Below is a small trained network, with its code and all its weights. Each question gives an input and a class and asks what happens when units are switched off, that is, made to give their printed mean instead of their output.

import numpy as np


def w(rows, s, z=0):
    codes = np.array(rows[::2]) - 128.0
    scale = np.full(codes.shape[1], s)
    scale[-1] = z or s
    return codes * scale


def f(y):
    return np.maximum(y, 0)


def log_softmax(a):
    a = a - a.max(-1, keepdims=True)
    return a - np.log(np.exp(a).sum(-1, keepdims=True))


def net(x, mask):
    res = np.array(x, float).reshape(1, 5) / 4 @ E
    y = f(res @ A[0][:, :-1].T + A[0][:, -1])
    res = res + np.where(mask, y, B[0][:, -1]) @ B[0][:, :-1]
    return log_softmax(res[-1] @ U[:, :-1].T + U[:, -1])


A, B = {}, {}
E = w([
[136,235,147,99,144,157,126,112,115,177,148],'x0',
[128,128,127,127,126,128,128,128,127,128,125],'x1',
[94,137,164,182,136,89,126,114,29,118,114],'x2',
[126,128,128,128,131,126,127,126,130,127,131],'x3',
[116,121,130,123,84,115,251,91,126,135,165],'x4',
],0.016)
A[0] = w([
[150,120,100,88,122,149,131,142,195,137,135,249],'N1',
[124,124,124,124,123,134,130,124,130,126,120,99],'N2',
[136,101,111,126,116,119,126,135,146,117,123,194],'N3',
[145,147,122,109,129,153,132,122,139,147,138,106],'N4',
[117,99,120,139,114,114,136,125,125,114,132,152],'N5',
[128,109,136,131,129,123,126,127,123,121,124,144],'N6',
[133,131,130,130,145,137,92,147,126,119,119,196],'N7',
[136,141,132,125,143,136,113,139,133,124,121,155],'N8',
[127,127,124,130,128,129,127,128,127,131,127,123],'N9',
[117,152,158,133,140,124,128,117,99,136,129,87],'N10',
[130,149,130,121,122,128,144,107,125,145,143,89],'N11',
[122,123,132,125,104,120,188,101,130,135,144,136],'N12',
[135,252,149,104,139,152,127,112,118,184,145,146],'N13',
[135,150,129,123,146,140,108,127,125,134,129,117],'N14',
[139,130,131,133,154,132,73,154,130,126,108,253],'N15',
[121,120,131,123,97,116,251,88,128,135,159,143],'N16',
[117,119,135,150,128,107,126,129,114,113,119,141],'N17',
[125,117,130,132,118,121,132,125,133,123,130,115],'N18',
[95,134,175,171,136,102,125,113,45,119,118,154],'N19',
[134,108,110,123,121,130,131,135,148,122,128,191],'N20',
[133,82,114,142,116,113,129,137,132,87,118,249],'N21',
],0.017,0.0069)
B[0] = w([
[108,126,186,117,144,183,119,137,211,121,145,215],'N1',
[128,128,130,128,128,129,130,129,131,130,131,129],'N2',
[118,107,141,147,128,140,128,140,144,133,118,163],'N3',
[124,144,141,110,136,124,126,121,131,120,143,159],'N4',
[134,100,129,146,118,127,140,134,132,116,122,155],'N5',
[128,116,127,125,127,124,128,136,126,118,124,143],'N6',
[130,141,121,128,161,125,107,146,126,137,111,181],'N7',
[139,138,128,122,149,131,117,142,139,139,123,158],'N8',
[126,130,124,128,133,127,131,124,132,125,125,128],'N9',
[133,153,112,143,114,133,131,111,103,152,117,161],'N10',
[116,144,135,113,114,128,124,108,116,119,143,154],'N11',
[126,115,144,125,88,127,157,109,131,121,147,186],'N12',
[157,248,134,88,131,133,122,103,125,161,148,253],'N13',
[144,148,122,118,139,129,132,133,132,143,124,159],'N14',
[119,125,116,135,178,129,94,164,126,129,95,212],'N15',
[131,114,141,123,60,128,185,97,129,113,160,238],'N16',
[132,112,109,122,137,105,130,139,106,109,121,155],'N17',
[138,116,129,133,119,128,136,135,134,130,132,136],'N18',
[149,133,36,160,115,76,139,117,56,131,98,219],'N19',
[114,110,144,140,127,144,125,136,148,137,124,160],'N20',
[109,77,124,156,138,127,124,147,133,112,112,186],'N21',
],0.017,0.024)
U = w([
[32,30,175,192,201,209,3,219,212,105,60,251],'0',
[105,41,33,205,199,49,40,210,33,51,46,175],'1',
[163,216,174,29,221,193,13,181,201,182,139,113],'2',
[199,229,37,136,181,84,44,117,36,236,61,99],'3',
[61,2,206,175,61,210,207,133,220,74,169,147],'4',
[144,3,55,199,49,41,219,98,56,36,121,114],'5',
[128,193,217,13,78,189,172,44,186,119,248,95],'6',
[182,206,70,120,31,80,195,10,23,178,168,11],'7',
],0.0043,0.0027)

Each question gives the input, the list of numbers given to net, and the class t.
The units are the neurons (one row each of A and B). Each row of codes is followed by its name. A weight is (code - 128) times the scale printed after its matrix; where a second scale follows, it is the last column's (A, B and U).
mask holds one flag per neuron, in row order. A switched-off neuron (its flag False) gives its mean, the last column of its row in B, instead of its output. The means were averaged over made-up inputs and are rounded, as every weight is.
A unit's drop is (log p(t) with every unit on - log p(t) with that unit switched off) / (log p(t) with every unit on - log p(t) with every unit switched off).
The circuit of an input: a set's keep is (log p(t) with only the set's units on - log p(t) with every unit switched off) / (log p(t) with every unit on - log p(t) with every unit switched off). Starting from the 12 units with the biggest drops (on a tie, the unit counted first), units are removed one at a time, each time the one whose removal leaves the highest keep (on an exact tie, the one counted first), for as long as the keep stays at least 0.8.
circuit, biggest first: the units of the circuit, biggest drop first
unit that matters most: the unit with the biggest drop
top k neurons: the k neurons with the biggest drops, biggest first
drop when u is switched off: that unit's drop, to one decimal
input [6,-4,0,-8,-2], class 2: circuit, biggest first	N19; N16
input [-3,5,6,-3,-1], class 1: circuit, biggest first	N16; N13
input [0,-1,-2,-7,-5], class 0: circuit, biggest first	N13
input [0,-2,7,2,0], class 1: circuit, biggest first	N13; N16
input [-2,0,0,-4,-1], class 0: circuit, biggest first	N13; N16
input [3,2,-1,5,0], class 2: circuit, biggest first	N16; N19
input [2,-6,2,5,0], class 3: top 2 neurons	N16; N12
input [0,-5,7,3,-1], class 1: top 2 neurons	N13; N16
input [-1,0,1,5,-7], class 1: top 2 neurons	N13; N1
input [1,-3,0,1,-1], class 2: top 2 neurons	N19; N16
input [0,2,-4,-7,-3], class 0: drop when N13 is switched off	0.9
input [-8,5,8,-2,-1], class 1: drop when N16 is switched off	0.4
input [0,-1,-5,6,5], class 4: drop when N13 is switched off	1.0
input [-7,-2,8,6,-3], class 1: drop when N4 is switched off	0.0
input [-4,7,-4,4,1], class 4: unit that matters most	N15
